Here is a tiny trained network, its code and every weight. The questions are about switching its units off for an input and a class, where a switched-off unit gives its printed mean instead of its output.

import numpy as np


def w(rows, s, z=0):
    codes = np.array(rows[::2]) - 128.0
    scale = np.full(codes.shape[1], s)
    scale[-1] = z or s
    return codes * scale


def norm(h):
    return h / np.sqrt((h * h).mean(-1, keepdims=True) + 1e-5)


def f(y):
    return np.maximum(y, 0)


def log_softmax(a):
    a = a - a.max(-1, keepdims=True)
    return a - np.log(np.exp(a).sum(-1, keepdims=True))


def net(x, mask):
    res = np.array(x, float).reshape(1, 4) / 4 @ E
    u = 0
    for l in range(4):
        y = f(norm(res) @ A[l][:, :-1].T + A[l][:, -1])
        res = res + np.where(mask[u : u + 5], y, B[l][:, -1]) @ B[l][:, :-1]
        u += 5
    return log_softmax(norm(res)[-1] @ U[:, :-1].T + U[:, -1])


A, B = {}, {}
E = w([
[175,49,80,134,76,190,72],'x0',
[127,80,159,93,90,84,154],'x1',
[129,109,185,135,168,72,2],'x2',
[70,162,84,42,97,128,93],'x3',
],0.0066)
A[0] = w([
[123,73,151,2,118,105,121,55],'0.n1',
[99,244,72,129,116,149,59,119],'0.n2',
[155,111,147,105,245,130,51,176],'0.n3',
[151,36,196,56,64,34,188,4],'0.n4',
[116,197,176,116,145,71,157,3],'0.n5',
],0.0049,0.0048)
B[0] = w([
[169,67,186,88,172,185,135,161],'0.n1',
[160,85,167,98,177,170,159,206],'0.n2',
[175,197,82,140,73,121,188,253],'0.n3',
[192,188,255,73,93,192,71,163],'0.n4',
[6,212,174,177,105,105,147,148],'0.n5',
],0.007,0.0037)
A[1] = w([
[90,159,92,168,189,174,81,1],'1.n1',
[135,100,205,182,151,113,132,75],'1.n2',
[180,153,180,110,202,89,19,74],'1.n3',
[40,154,71,3,142,104,59,16],'1.n4',
[98,102,120,151,152,28,21,2],'1.n5',
],0.0077,0.0032)
B[1] = w([
[172,194,197,119,105,223,128,155],'1.n1',
[160,94,134,114,194,116,118,197],'1.n2',
[115,148,63,134,88,152,222,252],'1.n3',
[143,20,129,77,255,110,143,225],'1.n4',
[164,190,52,147,38,115,229,171],'1.n5',
],0.0094,0.0038)
A[2] = w([
[134,45,69,143,60,187,27,152],'2.n1',
[119,74,195,82,44,26,126,5],'2.n2',
[113,148,43,132,79,76,153,140],'2.n3',
[2,198,166,158,186,75,163,87],'2.n4',
[30,194,162,89,71,58,99,25],'2.n5',
],0.0075,0.0032)
B[2] = w([
[31,161,166,114,122,32,86,254],'2.n1',
[223,254,200,58,92,195,159,161],'2.n2',
[89,84,65,190,91,204,192,198],'2.n3',
[77,120,115,139,72,76,58,234],'2.n4',
[131,137,202,137,159,117,83,149],'2.n5',
],0.009,0.0042)
A[3] = w([
[211,76,149,229,204,70,128,92],'3.n1',
[126,231,94,168,216,194,46,66],'3.n2',
[49,140,157,114,174,2,96,144],'3.n3',
[138,58,88,135,35,145,22,38],'3.n4',
[155,27,128,169,130,182,120,3],'3.n5',
],0.0085,0.0055)
B[3] = w([
[71,28,79,45,190,140,100,197],'3.n1',
[216,166,205,46,69,122,111,169],'3.n2',
[135,125,112,224,138,142,90,255],'3.n3',
[67,245,164,239,144,87,75,153],'3.n4',
[124,138,142,149,191,71,50,141],'3.n5',
],0.011,0.0065)
U = w([
[27,206,141,246,114,48,19,178],'0',
[123,6,82,36,249,140,90,201],'1',
[136,155,9,148,10,166,224,4],'2',
[248,212,244,35,57,191,66,73],'3',
],0.012,0.0032)

Each question gives the input, the list of numbers given to net, and the class t.
The units are the neurons (one row each of A and B). Each row of codes is followed by its name. A weight is (code - 128) times the scale printed after its matrix; where a second scale follows, it is the last column's (A, B and U).
mask holds one flag per neuron, layer by layer. A switched-off neuron (its flag False) gives its mean, the last column of its row in B, instead of its output. The means were averaged over made-up inputs and are rounded, as every weight is.
A unit's drop is (log p(t) with every unit on - log p(t) with that unit switched off) / (log p(t) with every unit on - log p(t) with every unit switched off).
The circuit of an input: a set's keep is (log p(t) with only the set's units on - log p(t) with every unit switched off) / (log p(t) with every unit on - log p(t) with every unit switched off). Starting from the 12 units with the biggest drops (on a tie, the unit counted first), units are removed one at a time, each time the one whose removal leaves the highest keep (on an exact tie, the one counted first), for as long as the keep stays at least 0.8.
circuit, biggest first: the units of the circuit, biggest drop first
k most important neurons: the k neurons with the biggest drops, biggest first
top k neurons in layer l: the k neurons of layer l with the biggest drops, biggest first
drop when u is switched off: that unit's drop, to one decimal
input [1,8,-4,-7], class 3: circuit, biggest first : [0.n4]
input [4,4,3,1], class 0: top 2 neurons in layer 3 : [3.n2; 3.n3]
input [-6,1,7,1], class 2: 4 most important neurons : [1.n5; 1.n3; 2.n3; 2.n1]
input [2,-4,-6,6], class 1: 3 most important neurons : [0.n3; 1.n4; 1.n3]
input [-2,6,-5,-3], class 3: circuit, biggest first : [0.n4; 1.n3]
input [2,-1,5,4], class 2: 3 most important neurons : [1.n3; 1.n5; 3.n1]
input [2,-6,7,-6], class 2: circuit, biggest first : [1.n3; 1.n5]
input [0,-3,-8,8], class 1: circuit, biggest first : [1.n4; 0.n3]
input [5,8,-3,-7], class 3: 3 most important neurons : [0.n4; 2.n2; 1.n4]
input [-1,4,1,-5], class 1: 2 most important neurons : [1.n2; 3.n1]
input [7,7,5,-1], class 0: 3 most important neurons : [2.n1; 3.n4; 3.n2]
input [4,7,-6,0], class 3: 2 most important neurons : [0.n4; 1.n3]
input [-3,-5,4,4], class 3: 3 most important neurons : [1.n1; 0.n3; 3.n1]
input [-5,4,-4,7], class 1: circuit, biggest first : [1.n4]
input [-5,-6,-4,-4], class 3: 2 most important neurons : [3.n2; 2.n1]
input [4,3,-5,5], class 1: 2 most important neurons : [2.n4; 0.n3]
input [0,-5,-1,-4], class 3: 3 most important neurons : [3.n2; 1.n4; 1.n1]
input [5,-5,-2,2], class 0: top 2 neurons in layer 2 : [2.n1; 2.n2]
input [-6,5,-6,0], class 0: top 2 neurons in layer 2 : [2.n4; 2.n5]
input [0,4,3,8], class 1: circuit, biggest first : [1.n4]
input [-7,6,-6,6], class 0: top 2 neurons in layer 3 : [3.n3; 3.n1]
input [1,-5,5,-7], class 1: drop when 3.n1 is switched off : 1.4
